[[100 143 119 120 136 135 124 116 142 136 125 133 128 116]
 [115 134 122 114 150 126 131 122 144 150 125 139 135 124]
 [127 124 130 136 113 137 117 120 120 108 129 116 117 115]
 [104 140 120 116 146 132 126 119 145 142 124 136 132 119]
 [101 142 120 121 135 135 123 116 140 134 125 132 126 116]
 [108 134 125 132 118 138 119 117 127 124 126 126 118 113]
 [138 123 130 120 144 111 141 145 130 140 127 134 136 154]
 [123 131 124 115 149 124 131 123 143 148 125 138 135 127]
 [132 124 131 138 111 136 121 121 119 105 131 116 118 117]
 [105 138 123 131 119 138 120 117 130 127 126 128 120 113]]
Indices start at 1.
The entry at row 3, column 2?
Answer: 124
The largest entry -> 154
The entry just left of the largest entry?
Answer: 136
The entry at row 2, column 2?
Answer: 134
The entry at row 2, column 1 is 115
The entry in row 3 and column 1?
Answer: 127
The top-right entry?
Answer: 116
The top-left entry?
Answer: 100
The entry in row 1 and column 3?
Answer: 119
The entry in row 1 and column 2?
Answer: 143
The entry in the bottom-right corner -> 113
The entry in the bottom-left corner?
Answer: 105
The entry directly below the largest entry?
Answer: 127
The entry at row 2, column 3?
Answer: 122
The entry directly above the largest entry: 113

grid = [144 113 151 141 135]
Report the entry just left of 141.
151
Report the entry just left of the centre entry.
113

X =
[[140 124 132 143 133]
 [120 124 126 104 123]
 [117 116 129 125 123]
 [112 134 116 137 133]
 [102 117 126 111 128]]
Rows and columns are numbered from 1.
The entry just left of 111? 126
The entry in row 2 and column 1? 120
The entry directly below 129? 116
The top entry of the column that holds the smallest entry: 140
The bottom-left entry is 102
The largest entry -> 143
The entry in row 3 and column 1 is 117
The entry in row 3 and column 3 is 129
The bottom-right entry? 128

B =
[[152 128 127 129 128 127]
 [133 130 128 123 129 128]
 [152 128 128 129 127 127]
 [157 128 127 134 126 125]
 [122 128 129 137 129 128]
 [102 127 129 121 126 130]
 [128 127 125 128 129 129]
 [132 129 129 124 129 127]
 [113 127 129 122 126 130]]
The entry directly below the largest entry: 122
The top-right entry: 127
The last entry, reading row by row -> 130
The 3rd-last entry, reading row by row? 122
The largest entry in the first column -> 157
The first entry, reading row by row -> 152
The second entry, reading row by row? 128
The last entry in the row that holds the smallest entry is 130
The 2nd entry on the diagonal from the top-right corner? 129
The 4th-last entry, reading row by row is 129
The smallest entry? 102
The entry just right of the smallest entry? 127
The last entry in the row that holds the largest entry is 125
The bottom entry of the column that holds the smallest entry -> 113

Questions about the grid below. Counting starts at 1.
1) What is the entry in row 1 and column 1?
2) What is the entry at row 2, column 2?
3) What is the entry at row 2, column 1?
4) What is the bottom entry of the column that holds the largest entry?
5) What is the top entry of the column that holds the smallest entry?
6) What is the entry in row 1 and column 2?
7) What is the entry just right of the smallest entry?
[[154 126 154 147 125 101 108 129 127 158]
 [120 137 114 157 131 104 155 102 136 142]]
1) 154
2) 137
3) 120
4) 142
5) 101
6) 126
7) 108

Questions about the array below. Counting starts at 1.
1) What is the entry in row 2 and column 1?
2) What is the maximum?
3) What is the entry in row 1 and column 1?
4) What is the entry in the bottom-left corner?
5) What is the top-right entry?
6) What is the entry directly above the largest entry?
7) What is the entry in row 2 and column 2?
8) What is the entry in the bottom-right corner?
[[121 131 144 133 116 115 131 140 137 124 109 149]
 [142 128 113 121 140 139 133 120 117 127 142 118]
 [137 125 112 123 140 141 127 117 117 130 146 138]
 [116 130 146 135 114 115 126 139 141 126 109 121]
 [145 135 127 122 130 125 146 133 122 117 119 134]
 [106 121 132 136 123 129 107 124 137 141 135 136]
 [151 136 123 120 133 127 149 132 118 115 122 136]
 [116 131 149 134 111 111 130 143 142 125 104 132]
 [118 130 143 133 117 117 127 137 139 126 113 120]
 [117 131 148 135 112 113 130 142 141 125 104 122]
 [140 128 114 122 139 138 132 120 118 127 141 134]]
1) 142
2) 151
3) 121
4) 140
5) 149
6) 106
7) 128
8) 134

115	126	120	125	146	116	144	131
146	124	114	137	127	145	127	127
120	130	118	123	143	119	141	127
157	141	121	119	118	119	119	118
137	135	150	134	108	140	110	129
134	155	123	123	140	120	136	123
120	130	119	124	144	117	142	129
The largest entry: 157
The second entry in reading order: 126
The bottom entry of the column that holds the smallest entry: 144
Which number is the smallest entry in the first column? 115
Which number is the entry just right of 157? 141
The bottom entry of the column that holds the largest entry: 120
The minimum is 108
Which number is the third entry on the main diagonal? 118
Which number is the 4th entry, reading row by row? 125
The last entry, reading row by row is 129
The smallest entry in the last row: 117
The second smallest entry is 110
The entry just left of 114 is 124
Which number is the entry just left of the smallest entry? 134
The 3rd largest entry -> 150
The first entry in the row that holds the smallest entry: 137
The largest entry in the first row: 146

m =
[[123 131 125 129 121 127 138 127 128 132 129 135 132]
 [130 121 114 125 117 113 138 121 124 133 146 134 132]
 [132 116 114 122 130 102 126 112 128 117 142 132 135]
 [128 130 119 129 118 119 142 127 124 134 139 132 130]
 [136 117 124 127 133 103 117 106 150 123 129 124 128]
 [133 115 124 125 128 102 123 108 138 118 142 128 134]
 [138 122 129 129 134 128 117 126 139 129 122 123 129]
 [124 128 130 125 126 124 128 127 126 122 132 127 130]
 [130 121 121 133 122 109 138 113 120 123 151 123 132]
 [123 119 121 124 115 123 131 122 124 129 139 135 128]
 [128 126 127 124 133 121 124 122 137 123 125 131 128]
 [123 126 125 130 115 126 147 126 115 137 149 137 131]
 [127 135 125 127 127 135 134 136 121 131 125 124 128]]
Rows and columns are numbered from 1.
The entry directly above 120: 126
Give the top-left entry.
A: 123
The entry at row 2, column 3 is 114
The bottom-left entry is 127
Give the entry at row 1, column 2.
A: 131
The entry at row 3, column 1 -> 132
Give the entry in row 2 and column 1.
A: 130
Give the top-right entry.
A: 132
Give the entry in row 1 and column 3.
A: 125
The entry just right of the largest entry -> 123
The entry directly above 108: 106
Give the entry directly above 103.
A: 119
The entry just right of the centre entry is 126
Give the entry at row 3, column 3.
A: 114
Give the entry directly above the largest entry.
A: 132
The entry just left of 108 -> 123
The entry directly below the largest entry -> 139

[[137 119 152 136 145 111 151 125 144 139 148 142 142]
 [136 144 139 125 104 129 118 119 127 120 151 124 128]
 [136 126 134 109 104 115 108 129 106 120 138 117 137]
 [115 124 137 128 151 124 113 142 104 150 105 128 153]
 [129 141 115 140 135 132 130 123 130 123 113 136 115]
 [129 130 131 141 126 109 117 141 116 131 132 142 107]
 [120 115 113 121 139 151 146 117 125 130 107 112 115]
 [123 117 148 127 105 133 120 116 138 107 129 127 153]
 [112 114 135 147 106 151 134 111 117 150 114 146 109]
 [119 140 120 107 114 141 128 121 146 120 104 141 127]
 [140 122 144 114 114 113 112 110 108 136 138 114 132]]
What is the entry in the bottom-right corner?
A: 132
What is the entry in the top-right corner?
A: 142
The bottom-left entry: 140
The top-left entry: 137
What is the entry directly above the centre entry?
A: 130
The third entry in reading order: 152
What is the fifth-last entry, reading row by row?
A: 108
What is the largest entry in the last row?
A: 144
What is the second entry on the main diagonal?
A: 144
What is the fourth entry in reading order?
A: 136
What is the 2nd entry, reading row by row?
A: 119
The second-last entry, reading row by row: 114
What is the smallest entry in the last column?
A: 107
What is the smallest entry in the first row?
A: 111
What is the fourth-last entry, reading row by row?
A: 136
The third-last entry, reading row by row -> 138

Questions about the grid below.
1) Read off the largest entry in the last column.
2) Read off the last entry in the row that holds the largest entry.
3) Read off the top-left entry.
4) Read off the bottom entry of the column that holds the smallest entry.
5) Read off the entry in the top-right corner.
6) Read off the entry directly above 122.
7) Read off the 5th entry, reading row by row.
8) Read off the third entry on the main diagonal.
[[146 125 134 129 135 125]
 [128 151 126 133 125 114]
 [105 142 126 137 124 129]
 [101 130 119 130 125 138]
 [132 122 143 141 127 142]]
1) 142
2) 114
3) 146
4) 132
5) 125
6) 130
7) 135
8) 126

Read these off the row that follows.
1) What is the entry just left of the largest entry?
2) What is the first entry from the left?
3) What is the entry just left of 105?
4) What is the third entry from the right?
5) What is the 1st entry from the right?
6) What is the third entry from the left?
array([118, 118, 128, 117, 128, 124, 121, 115, 130, 124, 125, 118, 121,
       105])
1) 115
2) 118
3) 121
4) 118
5) 105
6) 128
